Below are the code and all the weights of a small trained network. Each question names an input and a class and asks about switching units off, where a switched-off unit gives its printed mean instead of its output.

import numpy as np


def w(rows, s, z=0):
    codes = np.array(rows[::2]) - 128.0
    scale = np.full(codes.shape[1], s)
    scale[-1] = z or s
    return codes * scale


def norm(h):
    return h / np.sqrt((h * h).mean(-1, keepdims=True) + 1e-5)


def f(y):
    return y / 2 * (1 + np.tanh(0.7978845608 * (y + 0.044715 * y**3)))


def log_softmax(a):
    a = a - a.max(-1, keepdims=True)
    return a - np.log(np.exp(a).sum(-1, keepdims=True))


def net(x, mask):
    res = np.array(x, float).reshape(1, 4) / 4 @ E
    u = 0
    for l in range(2):
        y = f(norm(res) @ A[l][:, :-1].T + A[l][:, -1])
        res = res + np.where(mask[u : u + 6], y, B[l][:, -1]) @ B[l][:, :-1]
        u += 6
    return log_softmax(norm(res)[-1] @ U[:, :-1].T + U[:, -1])


A, B = {}, {}
E = w([
[184,1,132,106,108,214,79,152],'x0',
[243,57,69,195,93,51,163,162],'x1',
[68,133,106,129,66,214,181,245],'x2',
[17,191,132,121,80,146,26,106],'x3',
],0.0071)
A[0] = w([
[141,38,208,124,151,99,101,125,3],'0.n1',
[149,178,180,25,181,155,181,53,80],'0.n2',
[169,225,121,88,151,79,230,105,18],'0.n3',
[163,145,145,136,179,109,163,7,127],'0.n4',
[100,152,219,1,226,118,178,103,128],'0.n5',
[146,93,136,158,176,71,102,136,112],'0.n6',
],0.0081,0.0046)
B[0] = w([
[118,161,106,43,112,204,6,115,150],'0.n1',
[199,120,48,148,69,65,103,223,205],'0.n2',
[98,54,65,101,92,105,146,145,194],'0.n3',
[167,146,110,183,107,143,95,122,247],'0.n4',
[140,158,123,194,192,130,174,223,254],'0.n5',
[101,160,218,194,138,149,135,103,178],'0.n6',
],0.011,0.0039)
A[1] = w([
[122,102,133,70,194,119,71,140,47],'1.n1',
[68,240,184,97,131,131,137,141,181],'1.n2',
[141,108,94,23,169,156,12,157,59],'1.n3',
[34,228,94,96,100,116,116,155,221],'1.n4',
[126,87,159,172,254,156,64,186,45],'1.n5',
[130,64,72,93,130,88,51,83,4],'1.n6',
],0.0084,0.0022)
B[1] = w([
[101,14,161,167,77,47,133,134,129],'1.n1',
[77,165,125,132,172,85,158,124,203],'1.n2',
[170,92,60,82,2,122,146,133,188],'1.n3',
[66,190,205,112,155,55,72,67,254],'1.n4',
[45,119,94,53,142,40,175,103,187],'1.n5',
[72,98,242,95,113,182,10,33,145],'1.n6',
],0.0091,0.0055)
U = w([
[194,199,174,187,199,103,96,69,146],'0',
[208,100,62,167,120,87,204,202,195],'1',
[150,68,153,50,83,193,78,86,115],'2',
[152,123,164,75,219,182,221,150,3],'3',
[6,239,115,84,132,78,129,97,156],'4',
],0.013,0.0052)

Each question gives the input, the list of numbers given to net, and the class t.
The units are the neurons (one row each of A and B). Each row of codes is followed by its name. A weight is (code - 128) times the scale printed after its matrix; where a second scale follows, it is the last column's (A, B and U).
mask holds one flag per neuron, layer by layer. A switched-off neuron (its flag False) gives its mean, the last column of its row in B, instead of its output. The means were averaged over made-up inputs and are rounded, as every weight is.
A unit's drop is (log p(t) with every unit on - log p(t) with that unit switched off) / (log p(t) with every unit on - log p(t) with every unit switched off).
The circuit of an input: a set's keep is (log p(t) with only the set's units on - log p(t) with every unit switched off) / (log p(t) with every unit on - log p(t) with every unit switched off). Starting from all 12 units, units are removed one at a time, each time the one whose removal leaves the highest keep (on an exact tie, the one counted first), for as long as the keep stays at least 0.8.
units of the circuit, in order: the units of the circuit, biggest drop first
k most important neurons: the k neurons with the biggest drops, biggest first
top k neurons in layer l: the k neurons of layer l with the biggest drops, biggest first
drop when u is switched off: that unit's drop, to one decimal
input [3,-8,4,-7], class 1: units of the circuit, in order : (0.n2)
input [-1,4,-4,8], class 0: units of the circuit, in order : (1.n5 1.n3)
input [5,1,1,-6], class 2: 3 most important neurons : (0.n5 0.n1 0.n2)
input [8,4,1,0], class 2: units of the circuit, in order : (0.n5 1.n6)
input [2,-1,2,-4], class 3: 2 most important neurons : (0.n2 0.n3)
input [6,7,-5,-7], class 0: units of the circuit, in order : (0.n6 1.n3 0.n2)
input [2,0,7,-5], class 3: 2 most important neurons : (0.n2 1.n3)
input [4,-2,0,4], class 2: 2 most important neurons : (0.n5 0.n6)
input [7,2,-5,-7], class 2: 2 most important neurons : (0.n1 0.n5)
input [6,0,-7,-8], class 2: top 2 neurons in layer 0 : (0.n1 0.n5)
input [5,-6,-5,-4], class 1: drop when 0.n5 is switched off : 0.3
input [5,3,2,-1], class 2: drop when 1.n6 is switched off : 0.1
input [-8,0,-5,1], class 1: drop when 0.n3 is switched off : 0.3
input [3,3,-2,8], class 2: most important neuron : (0.n5)
input [6,5,-5,1], class 2: drop when 1.n6 is switched off : 0.0
